Below are the code and all the weights of a small trained network. Each question names an input and a target symbol and asks about switching units off, where a switched-off unit gives its printed mean instead of its output.

import numpy as np


def w(rows, s, z=0):
    codes = np.array(rows[::2]) - 128.0
    scale = np.full(codes.shape[1], s)
    scale[-1] = z or s
    return codes * scale


def f(y):
    return y / 2 * (1 + np.tanh(0.7978845608 * (y + 0.044715 * y**3)))


def softmax(a):
    e = np.exp(a - a.max(-1, keepdims=True))
    return e / e.sum(-1, keepdims=True)


def log_softmax(a):
    a = a - a.max(-1, keepdims=True)
    return a - np.log(np.exp(a).sum(-1, keepdims=True))


def net(x, mask):
    ids = ['βεθλπφ'.index(c) for c in x.split()]
    T = len(ids)
    res = E[ids] + P[:T]
    u = 0
    for l in range(2):
        q, k, v = (res @ M[l].T for M in (Q, K, V))
        z = softmax(np.where(np.tri(T) > 0, q @ k.T / 2**0.5, -1e9)) @ v
        res = res + np.where(mask[u], z, O[l][:, -1]) @ O[l][:, :-1]
        u += 1
        y = f(res @ A[l][:, :-1].T + A[l][:, -1])
        res = res + np.where(mask[u : u + 16], y, B[l][:, -1]) @ B[l][:, :-1]
        u += 16
    return log_softmax(res[-1] @ U[:, :-1].T + U[:, -1])


Q, K, V, O, A, B = {}, {}, {}, {}, {}, {}
E = w([
[73,75,71,142,128,163,105,102,132,19],'β',
[123,252,156,129,169,170,154,138,116,209],'ε',
[68,145,177,143,85,193,127,200,170,79],'θ',
[182,148,187,113,188,250,152,148,241,129],'λ',
[77,68,110,139,84,101,187,167,234,116],'π',
[85,137,171,47,72,27,143,93,161,112],'φ',
],0.018)
P = w([
[170,199,129,204,17,143,182,59,121,24],'0',
[100,148,109,178,17,148,200,93,163,77],'1',
[135,219,128,212,102,81,116,134,189,58],'2',
[42,171,146,130,133,123,229,154,160,12],'3',
[115,180,112,177,122,54,111,152,171,83],'4',
[47,148,165,103,168,109,204,139,147,72],'5',
[165,162,94,94,146,93,59,122,173,135],'6',
[124,139,146,114,147,86,198,210,78,107],'7',
[43,77,138,106,211,99,152,114,127,129],'8',
[141,166,148,139,216,34,61,193,136,110],'9',
[64,82,139,106,202,94,209,213,97,141],'10',
[167,138,111,93,202,54,62,211,137,173],'11',
[79,40,163,32,216,57,183,180,70,131],'12',
[119,47,145,94,193,2,70,136,113,142],'13',
],0.009)
Q[0] = w([
[255,91,135,202,78,96,102,131,67,145],'L0H0',
[104,152,128,170,160,78,4,128,203,152],'L0H0',
],0.022)
K[0] = w([
[74,204,149,186,65,166,166,18,196,96],'L0H0',
[3,22,243,99,193,180,242,76,48,166],'L0H0',
],0.016)
V[0] = w([
[116,104,48,155,121,160,140,86,24,7],'L0H0',
[84,3,182,123,102,78,106,234,206,156],'L0H0',
],0.0042)
O[0] = w([
[227,171,164,155,162,191,158,177,120,108,66],'L0H0',
[144,123,25,222,112,177,157,253,49,43,252],'L0H0',
],0.0076,0.0033)
A[0] = w([
[149,104,75,104,206,101,132,137,120,121,167],'L0N0',
[239,77,152,138,128,154,144,101,74,137,115],'L0N1',
[98,136,172,160,83,143,154,148,145,126,66],'L0N2',
[195,112,61,83,127,96,50,125,174,115,110],'L0N3',
[157,100,95,83,143,122,50,180,111,148,2],'L0N4',
[161,112,131,69,136,133,159,51,77,85,89],'L0N5',
[108,132,165,171,50,161,118,59,57,102,96],'L0N6',
[155,178,86,90,171,57,127,101,125,105,95],'L0N7',
[168,129,56,106,143,112,55,142,162,157,210],'L0N8',
[184,147,78,142,82,155,191,1,130,149,89],'L0N9',
[91,101,164,186,80,163,121,108,93,169,136],'L0N10',
[145,95,187,94,56,144,119,234,138,238,122],'L0N11',
[141,176,136,189,145,84,93,93,159,72,148],'L0N12',
[185,91,59,130,53,168,191,56,98,139,90],'L0N13',
[136,91,213,124,95,112,140,125,60,111,111],'L0N14',
[148,154,94,86,185,102,68,170,194,103,152],'L0N15',
],0.0082,0.0038)
B[0] = w([
[106,200,189,159,155,121,142,120,144,87,175],'L0N0',
[92,139,85,135,136,98,103,96,94,144,123],'L0N1',
[166,107,103,61,129,138,61,76,151,184,242],'L0N2',
[164,155,131,195,134,124,98,152,134,115,131],'L0N3',
[151,86,149,100,110,103,136,88,128,204,111],'L0N4',
[162,116,51,160,159,146,144,166,88,87,128],'L0N5',
[141,153,1,80,138,177,117,147,151,134,147],'L0N6',
[115,174,93,190,158,167,145,182,159,74,137],'L0N7',
[93,177,142,219,156,70,129,155,110,120,147],'L0N8',
[108,63,218,168,37,113,210,128,41,137,145],'L0N9',
[152,199,79,91,162,147,85,109,134,184,130],'L0N10',
[115,79,191,103,143,89,94,68,142,81,206],'L0N11',
[144,153,134,146,92,132,92,98,116,160,201],'L0N12',
[143,69,197,81,94,87,124,28,87,234,122],'L0N13',
[165,146,145,120,149,140,95,154,127,71,128],'L0N14',
[88,86,142,199,88,73,124,97,67,125,253],'L0N15',
],0.0091,0.0039)
Q[1] = w([
[3,155,164,252,227,76,98,164,178,83],'L1H0',
[77,142,133,47,184,138,239,139,122,60],'L1H0',
],0.014)
K[1] = w([
[86,68,145,67,254,100,121,205,84,130],'L1H0',
[167,110,179,193,101,62,50,165,95,144],'L1H0',
],0.017)
V[1] = w([
[96,239,157,10,44,174,5,209,153,78],'L1H0',
[194,249,93,75,27,2,219,69,64,82],'L1H0',
],0.0056)
O[1] = w([
[3,7,219,47,114,93,194,125,125,115,253],'L1H0',
[101,102,144,247,234,2,149,194,22,75,68],'L1H0',
],0.0084,0.0053)
A[1] = w([
[97,168,154,147,132,180,131,190,75,194,144],'L1N0',
[24,187,128,160,65,112,149,123,140,126,128],'L1N1',
[105,57,161,140,179,87,64,1,114,123,156],'L1N2',
[199,193,127,35,15,20,173,65,98,38,147],'L1N3',
[59,128,139,126,93,151,119,193,143,131,157],'L1N4',
[220,144,81,158,118,43,204,103,146,182,2],'L1N5',
[125,97,149,167,144,101,168,190,107,120,116],'L1N6',
[194,140,149,154,155,136,174,167,228,93,145],'L1N7',
[155,153,162,159,103,132,116,101,119,185,49],'L1N8',
[136,163,93,166,221,88,141,92,220,77,194],'L1N9',
[154,190,122,157,173,49,81,106,127,124,40],'L1N10',
[62,152,131,70,122,152,127,143,128,114,131],'L1N11',
[109,211,137,63,163,172,42,136,100,77,83],'L1N12',
[205,202,124,101,94,111,212,89,168,100,118],'L1N13',
[157,83,110,179,118,138,166,142,24,214,97],'L1N14',
[146,78,158,81,146,112,28,146,86,141,173],'L1N15',
],0.0081,0.0036)
B[1] = w([
[147,135,171,1,108,152,134,111,151,37,146],'L1N0',
[204,120,100,67,163,146,121,152,105,136,233],'L1N1',
[194,200,112,106,99,169,177,176,95,110,174],'L1N2',
[49,97,113,179,199,187,92,140,139,173,171],'L1N3',
[190,177,111,127,148,160,112,53,56,210,245],'L1N4',
[166,118,122,22,145,107,74,109,154,121,134],'L1N5',
[99,118,85,132,113,168,22,82,214,177,177],'L1N6',
[107,74,143,187,93,83,116,67,87,113,171],'L1N7',
[110,86,136,135,183,33,188,183,111,53,133],'L1N8',
[49,154,135,143,130,134,155,122,164,156,172],'L1N9',
[103,88,132,71,156,162,184,146,105,149,144],'L1N10',
[231,114,112,214,113,14,100,182,97,55,230],'L1N11',
[127,33,149,171,91,82,208,92,110,205,162],'L1N12',
[39,96,108,162,189,70,123,163,146,96,150],'L1N13',
[123,176,129,115,65,129,147,134,164,124,143],'L1N14',
[168,144,131,36,170,160,179,126,156,125,141],'L1N15',
],0.0085,0.012)
U = w([
[142,121,184,216,100,118,144,108,162,115,220],'β',
[144,234,105,126,114,65,175,130,158,141,250],'ε',
[196,76,146,151,101,132,73,161,77,157,139],'θ',
[164,150,29,152,63,1,132,61,214,161,37],'λ',
[137,183,35,205,65,156,159,139,95,103,167],'π',
[116,124,115,161,160,113,65,184,113,174,15],'φ',
],0.0051,0.0011)

Each question gives the input, a string of symbols that net reads in full, and the target symbol t.
The units are the heads (2 rows each of Q, K, V and O) and the neurons (one row each of A and B). Each row of codes is followed by its name. A weight is (code - 128) times the scale printed after its matrix; where a second scale follows, it is the last column's (O, A, B and U).
mask holds one flag per unit, layer by layer, with each layer's heads first. A switched-off unit (its flag False) gives its mean, the last column of its rows in O or B, instead of its output. The means were averaged over made-up inputs and are rounded, as every weight is.
A unit's drop is (log p(t) with every unit on - log p(t) with that unit switched off) / (log p(t) with every unit on - log p(t) with every unit switched off).
The circuit of an input: a set's keep is (log p(t) with only the set's units on - log p(t) with every unit switched off) / (log p(t) with every unit on - log p(t) with every unit switched off). Starting from the 12 units with the biggest drops (on a tie, the unit counted first), units are removed one at a time, each time the one whose removal leaves the highest keep (on an exact tie, the one counted first), for as long as the keep stays at least 0.8.
circuit, biggest first: the units of the circuit, biggest drop first
most important unit: the unit with the biggest drop
top k neurons: the k neurons with the biggest drops, biggest first
k most important neurons of layer l: the k neurons of layer l with the biggest drops, biggest first
drop of u: that unit's drop, to one decimal
input ε φ φ ε β π β λ θ β π β π λ, target π: circuit, biggest first : [L0H0 L1H0]
input θ λ φ ε, target φ: most important neuron of layer 0 : [L0N15]
input φ φ θ, target φ: 2 most important neurons of layer 0 : [L0N12 L0N9]
input λ π φ θ π β φ π π, target π: circuit, biggest first : [L0H0 L1H0]
input φ θ θ ε θ β β, target β: circuit, biggest first : [L0H0 L1N4 L1N1]
input θ λ λ θ λ θ, target λ: top 2 neurons : [L0N15 L0N2]
input π λ θ λ λ θ θ ε θ π θ ε λ ε, target λ: circuit, biggest first : [L1H0 L1N12]
input β λ φ θ, target φ: top 2 neurons : [L0N15 L0N2]
input θ β θ ε θ ε φ λ φ φ π, target φ: circuit, biggest first : [L1H0 L1N6]
input θ β β λ β π φ β, target φ: circuit, biggest first : [L1H0 L0N15 L0N8]
input π θ π, target θ: top 2 neurons : [L0N12 L1N1]
input θ β ε β β θ θ β θ θ θ β β, target β: 2 most important neurons of layer 0 : [L0N0 L0N8]
input θ θ λ θ λ φ λ φ β φ, target β: 2 most important neurons of layer 0 : [L0N7 L0N3]
input θ θ φ λ θ φ, target θ: most important unit : L0N7
input β λ φ λ λ λ β λ θ λ θ π θ, target π: top 3 neurons : [L0N8 L0N15 L1N1]
input θ β φ, target β: 2 most important neurons of layer 0 : [L0N7 L0N12]
input φ θ π θ θ θ β φ θ θ π θ ε π, target ε: 2 most important neurons of layer 1 : [L1N2 L1N11]
input λ θ ε θ β θ θ λ π λ φ λ β, target λ: top 3 neurons : [L0N15 L0N8 L1N12]
input λ β θ π π λ ε λ λ β ε, target β: 2 most important neurons of layer 0 : [L0N11 L0N15]
input λ ε ε π ε ε ε π π φ, target φ: circuit, biggest first : [L1N3]
input β θ ε, target θ: top 2 neurons : [L0N12 L1N1]
input θ π θ π ε φ θ β φ ε λ, target ε: top 2 neurons : [L1N2 L0N11]
input π λ λ ε θ, target ε: top 2 neurons : [L1N2 L1N15]
input θ θ ε λ π π θ λ π θ θ π φ, target π: top 2 neurons : [L0N8 L0N15]
input θ β π φ β λ φ λ π λ θ ε θ, target ε: top 4 neurons : [L0N11 L1N2 L1N15 L0N8]
input θ θ θ θ θ π, target θ: 3 most important neurons of layer 1 : [L1N1 L1N4 L1N9]
input λ β θ ε β θ β λ θ π π φ φ β, target π: circuit, biggest first : [L1N2]
input λ β λ θ ε π φ β ε λ, target ε: drop of L1N2 : 0.7
input ε λ β π ε λ θ π θ θ ε λ ε, target λ: drop of L1N12 : 0.3
